Every row comes from one small tree of marks. The marks that hang from a mark follow it in brackets, in the order of their numbers. Every link used is in the known rows. Which tree was each row made from?
Known rows:
j303(j272(j363(j68(j681(j346(j755))) j77))): +2.10,-0.91,-0.43,+1.45,-4.32,+2.07,-4.48,-0.44,-0.30,+0.04,-1.80,-0.90,+1.89,-0.02,+3.12,+0.59,-1.08,+0.22,-0.71,-1.81,+0.39,-2.38,-0.90,+0.73,+1.51,-0.63,-3.01,-0.22,-1.96,-0.04,-0.32,+1.32,-1.46,-1.98,+2.37,+1.60,+3.27,+0.39,+0.34,-2.92,+0.55,-0.58,+0.22
j303(j272(j363(j68(j681) j77(j346)))): +0.88,-0.22,-0.84,-0.02,-1.76,+1.60,-3.10,-1.82,+0.15,+1.75,-2.02,-0.15,+0.18,+1.72,+2.36,+1.77,-0.23,+0.42,-1.71,-4.23,-2.44,-1.91,-1.06,+0.88,+2.03,+0.19,-2.03,-1.37,-3.46,-1.63,+0.06,+0.74,-0.92,-0.80,+1.80,+1.70,+3.05,-0.92,+1.96,-4.45,-0.17,-1.52,+0.15
j755(j77(j346) j846(j681) j998(j303)): -1.35,-0.30,-2.25,-1.59,-1.71,+0.39,-3.44,-2.42,-0.68,+1.69,+1.41,-0.11,+2.27,-2.02,+4.71,+2.53,+1.61,-0.13,+0.53,-2.87,-2.38,+1.20,+0.63,-1.34,+2.11,+2.88,-1.03,-1.62,-0.10,-1.03,-1.56,-2.05,-0.62,+1.75,-0.44,-4.06,+1.28,+0.00,+3.04,+4.58,-3.14,+2.16,+1.81
j998(j147 j363(j68(j681) j77 j272)): -1.13,-0.60,-2.27,-0.57,-2.69,+2.69,-0.58,+0.18,+0.36,+1.11,-1.34,+0.25,-1.44,+1.58,+2.15,+0.68,-2.57,+0.13,-1.06,-2.04,-1.43,-1.25,-0.70,-0.12,+1.68,-0.37,-3.04,-1.91,-4.57,-3.56,-2.85,-0.26,-1.49,-2.45,+0.36,-0.50,+6.04,-0.35,+0.65,-2.26,-2.01,+0.49,+1.22
j755(j77 j846(j244) j998): -0.61,+0.85,-2.66,-0.21,-2.00,+0.86,-2.38,-0.12,-1.67,+2.31,-0.75,+0.58,+1.22,-1.06,+4.12,+2.31,+1.76,-0.27,-0.09,-0.79,-2.46,+0.85,+1.15,-0.13,+1.16,+2.53,+0.59,-0.16,+0.78,-1.61,-1.20,-0.90,-0.69,+1.18,-1.08,-5.82,+4.17,+0.49,+2.70,+4.00,-2.72,+0.06,+2.00
j346(j363(j68 j272) j846): -0.35,-2.73,-5.11,-0.29,-2.59,+0.99,-1.01,+0.06,-1.22,+0.23,-3.22,-0.68,-0.64,-1.05,+0.21,+0.14,-1.39,-1.79,-1.05,+0.17,+0.46,-2.02,-0.03,-0.47,+0.86,-0.83,+1.10,-1.21,-3.02,-0.82,-0.56,-0.84,-0.88,-2.96,+2.72,+0.44,+4.46,-0.65,-1.33,-3.14,-0.22,+0.78,+0.89
j68(j998(j147(j77(j755)) j303 j363(j272))): -3.68,-1.53,+0.45,-0.53,-1.50,+3.53,+2.89,+2.48,+1.19,+4.45,+1.00,-2.85,+0.27,+1.26,+1.75,+2.02,-2.68,+4.15,+0.65,-2.22,+2.34,-0.82,-1.15,-2.65,+0.17,-1.82,-0.58,-2.39,-3.78,-3.67,-2.40,+0.13,+0.32,-2.34,+1.17,+1.23,+3.24,-3.64,-1.28,-1.59,-1.50,+4.85,+1.44
j681(j363(j68(j998))): -1.09,+0.63,-2.11,-0.21,-1.27,+2.33,-2.97,+0.66,-0.12,+1.38,-1.33,-0.69,+0.07,-1.18,+2.19,+0.57,+0.09,+0.94,-0.85,-0.82,-0.48,-1.58,-0.82,+1.41,-0.87,-1.41,-0.39,+1.19,-1.95,-3.24,+1.72,-0.28,-1.58,+0.07,+2.61,+0.00,+2.49,+0.00,+0.92,-1.16,-0.16,+1.38,+1.92
j68(j272 j681(j346(j755(j998) j846) j363)): +1.03,+0.31,-2.96,-0.38,-5.48,+1.30,-2.76,+1.46,-0.74,-1.31,-1.75,-1.80,+0.81,-2.54,+1.18,-0.93,-2.45,+0.17,-0.91,+2.45,+1.22,-3.53,+1.13,-0.44,+5.99,-0.25,-2.37,-0.40,-0.68,-2.39,+0.40,+0.94,-3.14,+2.23,+2.39,-0.42,+1.78,-1.24,+1.51,+3.37,+1.71,+2.38,+1.40
j68(j681(j346(j755)) j998(j272 j303)): -2.35,-1.52,+0.27,-0.44,-4.55,+1.07,-0.17,+0.75,+2.51,+0.56,+1.92,-2.96,+1.39,-1.23,+4.00,+0.03,-2.49,+3.99,+0.73,-0.21,+1.96,-2.32,-0.58,-0.26,+3.23,-1.45,-3.90,+0.05,-0.49,-0.81,-1.27,+2.18,-1.80,-2.21,+2.48,-0.23,-0.50,-3.95,-0.04,+2.54,+0.18,+3.25,+3.02
j755(j77(j346(j363))): +0.50,-1.97,+1.59,-2.43,-1.21,+0.45,-1.76,-1.70,-2.11,+1.17,-0.59,-1.31,+0.78,-3.26,+2.09,+2.59,+0.41,+0.98,-1.23,+0.10,-3.20,+0.82,-0.12,+0.57,+1.66,+0.49,+0.69,-2.38,-0.78,-1.17,-0.36,-1.04,-1.52,+1.10,+1.69,-0.41,+2.22,-2.06,+2.09,-0.89,-0.62,+1.57,+0.12
j998(j147(j77(j346)) j363(j68 j272)): -0.50,-1.49,+0.13,+0.08,+0.15,+3.14,+2.85,+0.28,+0.73,+1.21,-0.85,-1.25,-0.59,+0.09,+1.90,+3.31,-1.43,+0.97,-0.55,-3.25,-1.56,-1.12,-1.83,+0.35,+0.47,-1.72,-2.06,-3.40,-4.16,-1.73,-1.96,-3.12,-0.64,-1.15,+0.45,+1.07,+4.12,-1.13,+0.04,-3.82,-1.45,+1.62,+0.00
j755(j77(j346(j363(j68))) j846 j998(j272)): +1.46,-2.70,-1.84,-0.49,-0.89,-0.37,-2.95,-1.03,-1.26,+1.78,-2.06,-1.42,+0.08,-1.33,+5.12,+2.72,-0.43,+0.60,-3.09,-3.99,-2.49,+0.53,-0.29,-1.35,+3.56,+1.26,-2.07,-1.76,-0.93,-1.32,-0.09,-2.20,-0.90,+0.61,-0.04,-2.45,+4.00,-0.26,+2.14,+1.56,-1.80,+0.32,+2.46
j846(j681(j346(j755) j363(j68(j272 j998)))): -0.49,-0.59,-3.38,-0.37,-4.60,+3.85,-4.97,+0.72,+0.27,-1.70,-1.56,+1.25,+1.70,-3.73,+3.37,-0.71,-0.31,+0.52,-1.17,-0.74,-0.78,-2.82,-2.12,-0.04,+0.64,-1.62,-1.87,+1.11,-0.68,-1.41,+1.33,-0.32,-1.34,-0.32,+2.02,+0.48,+0.86,+0.71,-1.46,-0.31,+0.54,+3.11,+0.42
j846(j244(j147(j77)) j681): -2.53,+0.82,-1.41,-3.08,-3.18,+2.56,-0.05,-0.56,+0.07,+1.14,-0.92,+1.33,+1.65,-0.82,+0.18,+1.20,+3.35,+1.16,+2.39,-0.45,-2.10,+0.75,-2.12,+0.94,-2.15,+1.09,+3.15,-1.02,+1.26,-0.77,-4.31,-2.16,+0.01,-0.04,-0.54,-2.08,+2.04,-0.73,-1.21,-0.88,-2.37,-0.18,+0.46
j147(j77(j346(j755 j846(j244 j681)))): +0.40,-2.62,-1.91,-1.96,-2.92,-0.13,+2.04,-2.29,-2.65,-1.18,-1.08,-0.87,+3.92,-3.54,+0.35,+0.15,+2.35,+0.04,+2.22,+1.01,-2.20,-0.84,-1.87,-0.80,+0.71,+2.53,+2.78,-0.59,-1.65,+1.73,-2.56,-2.00,-2.02,-0.16,-0.50,-1.56,+1.19,-1.29,-1.06,-1.84,-0.49,+2.07,-1.32
j303(j272(j363(j77(j755)))): +0.92,-0.70,+1.61,+0.94,-1.63,+2.02,-3.18,+0.58,-1.29,+3.41,-0.80,+0.19,+2.12,+2.05,+1.40,+0.83,+0.40,+1.24,-0.34,-3.05,+0.13,+0.29,-0.76,-1.05,-0.71,-0.82,+2.30,-1.60,-2.02,-2.15,+0.06,+0.64,+1.25,-0.42,+2.55,+2.81,+2.43,-0.05,-0.12,-3.52,-0.80,-0.07,+0.48
j755(j77(j346(j363)) j846(j244 j681)): -0.21,-0.93,-1.60,-2.69,-3.15,+0.81,-2.06,-2.14,-2.95,+0.08,-1.56,+0.47,+1.72,-3.52,+3.79,+2.53,+2.06,+0.56,-0.58,-0.86,-5.02,+1.55,-1.07,-1.26,+2.12,+4.09,+2.00,-1.36,+0.74,+0.86,-1.37,-1.70,-0.96,+0.32,-0.81,-4.38,+2.84,-0.69,+2.40,+0.44,-2.20,+1.63,+0.52
j147(j77(j755(j846))): -0.15,-1.55,+0.20,+0.09,-0.99,+0.39,-1.00,+0.62,-2.23,+3.08,-0.15,-2.68,+1.55,-0.35,+0.78,+1.88,+1.77,+3.40,+0.24,-1.65,+0.12,+1.53,-0.69,-1.28,+0.65,+0.38,+2.76,-2.15,-1.85,-0.41,+0.34,-1.33,-0.92,+0.41,+2.63,+1.62,+2.62,+0.41,+1.26,-0.08,-1.65,+1.11,+0.59
j363(j68(j272) j77(j346)): -0.02,-2.20,-1.50,-1.47,-0.96,+1.53,-3.23,-2.03,-0.67,+1.05,-1.84,+2.78,-0.35,-0.48,+2.47,+1.54,-0.20,-0.25,-2.42,-4.21,-4.22,-2.35,-1.73,+0.69,+1.33,-1.13,-0.03,-1.08,-3.99,-2.18,-0.18,-0.87,-1.10,-0.71,+1.40,+1.12,+2.09,+0.65,-0.12,-1.75,-0.88,-0.10,-0.48
j244(j147(j77(j346 j755(j846 j998(j272))))): -0.16,-1.48,+1.25,-0.87,-0.08,+0.41,+0.23,+0.67,+0.50,+4.47,-0.76,-1.88,+0.79,+1.38,+1.36,+2.41,+1.27,+3.34,-1.20,-4.60,-1.08,+1.48,-1.09,-2.41,+3.08,-0.09,+1.29,-2.88,-0.79,-2.68,-1.68,-3.17,-0.67,+1.81,+0.96,+0.71,+1.53,+0.69,+1.29,+2.05,-1.10,+0.58,+2.21
j363(j68 j77 j272): -1.24,-1.70,-3.75,-0.04,-0.90,+2.58,-2.82,-1.60,-0.79,+1.20,-1.68,+1.51,+0.60,-0.61,+2.11,+1.07,-0.29,-1.77,-0.77,-2.64,-1.49,-0.79,-0.54,+0.94,-1.45,-1.26,+0.63,-0.52,-4.01,-1.52,-1.34,-0.86,-0.35,-2.81,+1.66,+0.10,+4.61,+1.92,-0.93,-2.27,-2.31,-0.12,+0.40
j681(j68 j363(j77(j755(j998(j272))))): +0.65,+0.30,+0.44,+0.28,-0.21,+1.84,-2.77,+1.01,-2.37,+2.91,-1.87,-0.65,+3.17,+0.47,+2.97,+1.40,-1.70,+2.34,+0.00,-2.00,+1.80,-0.09,-0.37,-1.00,+0.76,-0.85,+1.20,-1.64,-2.33,-3.55,-0.11,-0.14,-0.55,+1.81,+1.44,+1.20,+2.66,+0.82,+1.18,+2.25,-2.40,+4.59,+3.44
j147(j77(j346 j755(j846 j998(j272 j363)))): +1.65,-2.51,+1.80,-0.45,+0.42,-0.08,+1.66,+1.77,-0.92,+3.42,+0.11,-3.57,+1.63,+2.43,+2.06,+4.06,-0.75,+3.13,-1.12,-4.16,-0.68,+0.88,-0.46,-2.81,+3.78,-0.19,-0.56,-3.52,-1.72,-1.58,-0.12,-1.58,-0.44,+2.30,+0.59,+0.71,+1.27,-1.25,+2.13,+0.96,-2.54,+2.21,+2.28
j998(j147(j77(j346(j846) j755))): +0.76,-1.87,+2.11,-0.42,-0.38,-0.29,+2.76,-0.27,-1.52,+3.12,-0.97,-2.60,+0.90,-1.17,-0.03,+0.64,+0.67,+3.10,+0.55,-1.19,-0.33,-0.08,-1.14,-1.59,+2.04,-0.24,+2.48,-3.24,-3.67,-2.32,-1.66,-2.10,-1.73,+0.64,+2.13,+2.63,+2.32,-1.42,+0.75,-1.57,+0.95,+2.55,-0.15
j998(j147(j77) j303): -2.65,-0.21,+1.68,-0.01,-2.02,+1.51,+1.41,+0.05,+0.38,+2.25,+1.78,-2.42,+0.57,-1.49,+2.73,+1.28,-0.36,+3.51,+1.91,-1.03,+1.55,-0.33,-1.43,+1.03,-0.87,-0.27,+0.20,-1.82,-1.33,-1.65,-3.07,-1.82,-0.24,-0.82,+1.12,-0.08,+1.97,-3.31,-0.32,+0.38,-1.43,+1.55,+1.48
j998(j147 j272 j363(j68 j77)): +0.97,-1.48,+1.97,+0.11,-1.56,+1.31,-0.34,+0.74,+0.27,+0.79,-0.43,+1.14,-0.50,+2.47,+3.90,+0.51,-2.16,+1.64,-0.69,-3.61,-0.72,-0.31,-2.47,+0.13,-0.21,-1.46,-2.17,-1.40,-2.64,-3.19,-2.84,-1.80,-0.05,-1.62,-0.39,-0.18,+4.23,-0.68,-0.75,-1.17,-2.47,+0.19,+2.75
j363(j68(j681 j998) j77(j346(j755)) j272): -1.69,-3.25,-4.61,-1.26,-2.06,+1.54,-1.90,-2.71,-0.23,+1.48,-1.59,-0.53,+0.70,-2.24,+1.94,-0.22,-0.97,-0.52,-2.57,-1.59,-3.25,-2.47,-0.69,-0.84,+2.57,+0.18,-2.26,+0.68,-5.99,-2.24,-0.21,+1.12,-3.39,-3.23,+1.66,+0.37,+3.37,+0.39,+0.00,-2.76,+0.34,+1.54,-0.93
j244(j147(j77(j346(j846) j755))): +0.44,-1.75,+1.70,-2.66,-0.63,+0.15,+1.05,-0.42,-0.82,+3.24,-1.65,-1.33,+0.76,+0.52,-2.27,+1.26,+1.73,+2.52,+0.66,-1.22,-0.80,-0.03,-1.17,-1.44,+1.49,-0.84,+3.49,-2.82,-2.53,-2.31,-2.23,-2.51,-2.17,+0.82,+2.33,+2.84,+2.16,+0.24,+0.60,-1.16,+0.77,+1.65,-0.23
j147(j77(j346(j846(j244)) j755)): +0.42,-2.10,-0.13,-1.59,-0.60,+0.01,+3.05,-0.59,-2.57,+2.51,-2.13,-1.95,+2.31,-0.47,-0.43,+2.64,+1.21,+1.93,+1.45,-1.16,-1.44,-1.10,-0.98,-1.49,+1.61,+0.61,+4.41,-2.06,-3.08,-0.29,-1.76,-0.68,-1.51,+0.07,+1.16,+0.35,+2.24,-1.26,+0.68,-1.89,-0.04,+2.56,-0.27
j846(j755(j77 j998(j303 j363(j68)))): +0.45,-2.00,-1.42,-0.98,-3.00,+1.03,-3.38,+0.16,-0.10,+0.96,+0.90,-1.44,+1.21,+1.27,+3.75,+3.38,-0.49,-0.46,+1.77,-2.64,+0.62,-0.63,-0.50,-0.64,+0.21,+1.13,-4.25,-0.37,-1.36,-0.99,-2.56,-1.34,-1.15,+0.39,-0.95,-4.69,+5.13,-0.67,+1.01,+3.23,-3.65,+1.99,+2.75
j272(j363(j68 j77(j755(j846)))): +1.88,-2.06,-1.31,+0.51,-1.43,+1.84,-4.69,+0.76,-2.81,+3.82,-2.32,+0.86,+1.27,+1.23,+1.37,+0.74,+0.44,+1.26,-1.44,-4.61,-1.26,-0.34,-0.62,-2.39,+0.90,+0.26,+0.84,-0.22,-3.15,-1.73,+0.76,-0.38,-1.92,-1.79,+1.52,+0.65,+4.06,+3.63,+1.80,-1.83,-1.91,-0.36,+0.96
j846(j244 j681(j363)): -1.50,+1.82,-1.89,-1.18,-3.11,+2.89,-1.24,+0.02,-1.49,-1.09,-0.63,+0.65,+2.52,-2.12,+2.01,+0.91,+1.73,+0.22,+2.20,+0.19,-1.95,+0.16,-1.10,+1.00,-0.89,+1.48,+2.73,+0.07,+0.78,-0.75,-1.27,-1.42,-0.15,+1.28,+0.18,-3.07,+1.54,-0.24,+0.87,-0.20,-2.13,+1.55,+1.71
j681(j68(j998) j363): -1.24,+2.61,-0.09,-0.16,-1.17,+2.77,-2.18,+1.40,-0.67,+1.78,-0.94,-0.25,+0.83,-1.51,+1.97,+0.83,-0.32,+2.48,-0.16,+1.66,+0.92,-1.52,-0.53,+2.01,-0.79,-1.33,-0.06,-0.18,-1.00,-2.97,+2.27,+0.59,-2.07,+0.97,+3.25,+0.83,+0.95,-1.38,+1.66,+0.87,-0.58,+4.50,+2.25

Write each row's tree:
-0.60,-1.65,-1.93,-2.29,-4.73,+1.96,+1.28,-0.37,-0.07,+0.13,-2.96,+0.34,-0.58,-1.34,-0.49,+0.94,+0.33,-1.29,+0.13,+0.46,-2.51,-1.33,-2.15,-1.40,+2.76,+2.24,+2.30,-0.49,-0.84,+0.20,-3.44,-2.40,-2.06,-2.28,+0.90,-3.49,+4.09,-0.80,-0.80,-0.79,+0.72,+1.51,+1.23  j77(j346(j363(j272) j846(j244(j147) j755)))
+0.94,-2.15,-2.58,+0.36,-2.97,-1.42,-0.85,+0.46,-1.76,+0.65,+0.00,-1.26,+1.97,-1.66,+0.09,-1.62,+0.62,-1.78,+0.41,+2.63,+0.88,-1.52,+1.47,-0.41,+1.60,+0.41,+0.62,+0.17,-1.17,-1.98,-0.56,-0.85,-2.36,+0.85,+1.64,-1.09,+1.04,-0.29,-0.36,+1.59,+0.42,+0.82,+0.89  j346(j755(j998) j846)
+0.59,-0.36,+1.47,-1.45,-2.60,+1.82,-2.46,+0.71,-0.64,+2.42,-2.41,+0.06,+1.40,-1.86,+4.47,+1.70,-3.06,+2.58,-2.14,+0.35,+0.64,-1.66,-1.24,+1.04,+0.70,-1.92,-1.03,-0.89,-0.37,-1.48,+0.14,+3.05,-1.03,-2.16,+3.34,+1.48,+0.68,-3.19,-0.33,+0.61,-1.05,+4.73,+2.89  j681(j68(j998(j272)) j346(j363(j77)))
+0.39,-2.83,+1.85,+0.06,-0.36,+0.47,-1.29,-0.94,-0.51,+2.02,-0.13,-1.15,+1.55,+4.58,+3.34,+4.62,-1.97,+0.85,+0.31,-5.89,+0.08,-1.70,-1.93,-1.63,+0.13,-0.89,+0.76,-2.50,-5.01,-1.56,-1.64,-0.88,+1.01,-1.27,+1.59,+2.53,+2.88,+0.10,+0.20,-2.71,-1.07,+2.87,+1.19  j998(j303(j272) j363(j68 j77(j346 j755)))
+2.40,-0.30,-1.23,+1.25,-2.91,-0.09,-1.34,+1.31,-1.62,+0.41,-1.47,-0.71,+2.91,-2.24,+1.71,+0.32,-0.88,-1.00,+0.90,+3.43,+2.78,-3.24,+1.55,+0.85,+1.76,-1.04,-1.05,-1.06,-0.45,-0.63,+0.03,+0.17,-3.09,+0.57,+3.00,+0.14,+0.08,+0.21,+0.62,+3.53,+0.50,+4.55,+1.65  j681(j68 j346(j755(j998) j846))
-1.04,-2.28,-5.33,-1.43,-2.70,+0.73,-4.60,-0.08,-1.12,+3.62,-2.78,+0.33,+0.07,+1.49,+1.34,+0.47,-0.91,+0.36,-2.22,-3.74,-1.67,-2.52,+0.61,-2.00,+3.56,-0.20,-0.56,-1.25,-4.55,-4.62,-0.66,+1.95,-1.30,+0.16,+1.46,+0.75,+3.59,+0.61,+0.41,+0.02,-1.25,+0.11,+0.59  j363(j68(j272 j681) j77(j755(j998)))
+0.38,-1.66,-0.33,-0.90,-1.08,-0.23,+2.17,+0.04,-2.04,+1.84,-1.71,-0.26,+1.68,+0.32,-0.08,+1.69,+0.99,+0.76,+1.18,-0.99,-2.09,-1.68,-0.18,-1.72,+2.42,+0.38,+4.08,-1.56,-2.59,-1.21,-1.11,-0.65,-1.56,-0.07,+1.57,-0.57,+1.18,-0.17,+1.27,-0.83,+0.51,+2.51,+0.65  j77(j346(j846(j244)) j755)
-0.90,+0.53,+0.76,-2.07,-4.05,+2.49,-2.23,-0.69,+0.28,+0.70,-0.36,+1.89,+0.50,-0.68,+1.79,+1.15,+3.37,+1.00,+2.17,-0.52,-2.58,+1.36,-2.23,+0.46,-1.01,+2.07,+0.86,+0.25,+1.31,-0.67,-4.02,-2.60,-1.24,-0.01,-0.86,-5.15,+5.39,+0.62,+0.34,+2.61,-1.86,-0.03,+1.47  j846(j244(j147) j755(j77))
+1.49,-2.95,+1.15,+0.09,-0.78,+1.39,+1.18,+0.65,-0.44,+2.06,+0.35,-2.60,+3.14,-1.99,+1.44,+0.99,-0.15,+1.85,-0.67,-2.24,-0.59,-0.74,-0.59,-0.72,+2.50,-0.73,-2.21,-1.36,-0.65,-0.82,-0.45,-1.39,-1.54,+1.30,-0.12,+0.24,-0.24,-2.46,-0.03,-1.47,-1.14,+0.21,+0.70  j147(j77(j346(j755(j998(j272(j363))))))
+0.01,-3.34,+2.36,-2.66,-2.62,+0.32,+0.30,-0.76,-1.60,+1.11,-0.76,-2.69,+1.23,-3.28,-0.79,+1.13,+0.73,+1.90,-0.88,+1.35,-1.71,-0.13,-1.95,+0.02,+1.31,+0.50,+1.95,-1.52,-0.71,-0.65,-1.93,-3.01,-2.88,+0.33,+1.70,+1.63,+1.10,-1.33,-0.68,-2.38,+1.11,+1.09,-0.81  j244(j147(j77(j346(j363 j755))))
-0.79,+2.72,-0.75,-0.24,-1.26,+5.43,-3.40,+0.38,-0.57,+1.61,-2.47,+0.96,+1.74,-2.94,+3.81,+2.23,-2.66,+0.77,-1.03,+0.59,+0.71,-1.89,-0.36,+1.94,-0.48,-2.28,-0.61,-0.32,-2.08,-2.31,+1.00,+1.88,-1.50,-1.33,+3.58,+1.00,+2.81,+0.29,+1.16,+0.96,-1.14,+5.85,+1.86  j681(j68(j998) j346 j363(j77 j272))
-0.26,-1.42,-0.41,-3.11,-3.95,+1.10,+0.60,-0.16,-0.75,+2.77,-2.09,-2.45,+0.98,-2.24,+0.56,+3.33,+1.53,+0.01,-0.10,-0.23,-2.88,-0.66,-1.83,-0.16,+2.07,+3.15,+1.51,-0.42,+0.75,-0.56,-3.44,-1.70,-2.07,+1.05,-0.19,-4.00,+2.38,-2.16,+0.08,+0.24,-0.68,+0.75,+1.23  j846(j244(j147(j77(j346(j363)))) j755(j998))
-1.05,-0.59,-1.04,-1.23,-3.36,+2.22,+0.35,+1.55,+1.02,+0.90,-1.16,-0.94,-2.39,+1.71,+1.36,+1.06,-1.76,+3.70,-1.17,-2.07,-0.60,-2.29,-2.00,+0.23,+2.62,-1.04,-3.80,-2.90,-3.11,-3.12,-1.78,-0.57,-1.14,-0.14,+0.28,+1.12,+4.43,-3.50,-0.14,-2.20,-1.24,+0.05,+0.44  j998(j147(j77) j363(j68(j272 j681)))
-1.55,-2.03,-4.22,-1.81,-4.41,+0.95,-2.85,+0.54,-0.33,+0.49,-2.39,-0.68,-2.13,-0.41,+0.94,+0.31,-1.32,+1.51,-2.46,-0.82,-1.48,-2.88,-0.65,+0.10,+3.54,-0.43,-1.39,-1.67,-2.09,-2.06,+0.30,+0.99,-1.40,-0.96,+2.45,+0.83,+2.66,-2.74,-0.15,-2.22,-0.19,-0.38,+0.70  j346(j363(j68(j272 j681)))
-0.66,-3.94,-1.87,-0.86,-3.37,+1.48,-2.09,-1.05,-2.98,+0.22,-0.95,-0.89,+2.01,-3.61,+1.24,-0.48,-1.54,-1.27,-1.49,+1.58,-1.01,-0.17,-0.51,-0.76,+0.40,+0.53,+1.93,-0.15,-2.69,-0.55,-1.24,-0.43,-1.41,-2.61,+1.93,+0.34,+3.27,-0.19,-1.90,-2.49,-0.70,+1.41,-0.30  j346(j363(j77 j272) j755)
-1.14,-0.44,-2.94,+0.97,-2.73,+2.27,-0.30,+2.80,-0.32,+2.59,+0.12,-0.16,+0.83,+1.38,+2.21,+0.53,-0.08,-0.26,-0.46,-2.15,-0.43,+1.17,+0.71,-3.89,+2.34,+0.96,-0.21,-3.03,-1.34,-3.56,-1.48,-2.25,+0.45,+0.47,+0.40,-1.64,+2.63,+1.24,+0.68,+1.25,-2.68,+2.63,+2.17  j77(j755(j846(j681) j998(j147 j363(j272))))
-1.32,-2.69,-3.06,-1.46,-1.75,+1.81,-4.41,+0.09,-0.64,+3.94,-2.45,+2.21,-0.08,+0.89,+1.73,-0.09,-0.29,+1.38,-2.80,-3.97,-1.92,-2.32,-1.52,-1.78,+0.33,-1.86,+1.02,+0.11,-4.57,-4.34,+0.66,+1.76,-0.58,-1.98,+2.15,+2.06,+2.91,+0.65,-1.71,-1.89,-0.48,+1.34,-0.02  j363(j68(j272 j998) j77(j755))
-0.45,-3.16,-0.57,-0.38,-1.10,+1.65,-0.80,-2.40,-1.67,+0.21,+0.17,+0.36,+2.31,-3.07,+1.64,+0.48,-0.16,-1.46,-0.89,-0.68,-2.97,-0.36,-0.71,-0.16,+0.85,-0.11,+1.06,-0.66,-3.97,-0.65,-1.09,-1.61,-1.89,-1.58,+1.64,+0.52,+2.03,+1.30,-0.46,-1.70,-0.59,+1.54,-1.07  j363(j77(j346(j755)) j272)
+0.92,-2.01,-2.39,-2.04,-0.73,-0.40,-2.13,-2.41,-1.04,+2.49,-2.61,+1.20,+0.08,-0.71,+1.48,+0.16,-0.06,-0.94,-2.12,-1.78,-2.83,-2.47,-0.77,-0.02,+0.93,-0.32,+0.30,+0.81,-4.65,-2.94,+0.08,+0.82,-2.79,-1.80,+2.21,+0.42,+2.50,-0.07,+0.51,-1.75,+0.40,+1.08,+0.24  j363(j68(j998) j77(j346(j846)))
-0.29,+0.09,+1.89,-2.53,-2.92,+2.18,-1.20,-1.70,+0.34,+0.72,-0.47,+1.73,+0.58,-1.20,+1.93,+2.44,+3.33,+0.91,+1.52,-1.62,-4.48,+0.96,-2.52,+0.35,+0.49,+2.27,+0.57,-0.43,+0.50,-0.41,-3.68,-3.16,-1.91,+0.63,-0.90,-4.83,+4.32,+0.71,+1.42,+2.08,-1.12,+0.69,+0.94  j846(j244(j147) j755(j77(j346)))
+0.16,-0.12,+0.61,-1.37,-1.53,+0.96,+0.89,+2.67,-0.53,+3.90,-1.21,+0.29,+0.26,+3.59,+0.64,+3.85,+0.55,+0.53,-0.64,-2.71,-3.08,-0.74,+0.33,-2.76,+3.81,+1.24,+1.87,-1.78,-0.16,-3.58,-1.87,-2.18,-1.79,+1.85,-0.37,-3.12,+1.28,+1.95,+3.05,+2.19,-0.89,+1.81,+2.49  j77(j346 j755(j846(j244(j147)) j998(j363)))
-1.25,-1.32,-3.68,-3.44,-3.68,+1.01,+0.04,+0.48,-0.57,+3.10,-4.92,-0.47,-0.99,-0.45,-0.32,+0.48,+0.12,+1.10,-0.91,+0.61,-0.47,-2.64,-2.02,-0.44,-0.21,+0.55,+2.47,+0.98,-1.03,-2.28,-2.69,+0.07,-1.97,-2.84,+0.52,-1.56,+4.73,-2.37,-2.01,-2.97,+0.73,+0.52,+1.00  j346(j363(j68(j998)) j846(j244(j147(j77))))
-0.53,-1.15,-1.68,-0.24,-2.50,+0.39,-2.75,+0.34,-1.75,+1.56,+0.35,-0.11,+2.00,-0.23,+1.34,+0.10,+2.82,+1.38,+0.73,-1.67,-1.20,+1.81,-0.40,-2.15,+0.68,+1.29,+2.70,-1.80,-0.61,-0.75,+0.21,-1.53,-0.34,+0.52,+2.38,+0.22,+0.83,+1.87,+1.20,+0.78,-2.12,+1.37,+1.17  j77(j755(j846(j681)))
-1.90,-1.56,-3.81,+0.58,-2.42,-0.35,-3.81,-1.08,-0.09,+3.73,-1.02,-2.60,+1.39,+3.42,+3.49,+2.17,-1.34,+0.30,+0.33,-4.38,+1.79,-1.90,+0.30,-1.59,+1.35,+0.71,+0.02,-1.30,-4.40,-3.21,-2.04,+1.52,+0.76,-0.94,+1.89,+0.77,+3.94,-0.43,+0.27,-0.02,-1.01,+0.99,+2.06  j363(j68(j681) j77(j755(j998(j303(j272)))))
-2.29,+0.92,-1.63,-0.65,-2.04,+2.55,-2.19,+1.60,+0.85,+2.44,-0.99,+2.61,-0.81,-0.20,+1.97,+0.09,-0.16,+2.55,-1.75,+0.29,-0.23,-3.00,-0.81,+1.19,+0.22,-2.34,-0.90,-1.18,-1.28,-3.14,+1.90,+1.55,-0.81,-0.40,+3.02,+1.53,-0.04,-2.74,-0.80,+0.72,-0.59,+3.33,+1.07  j681(j68(j272 j998))
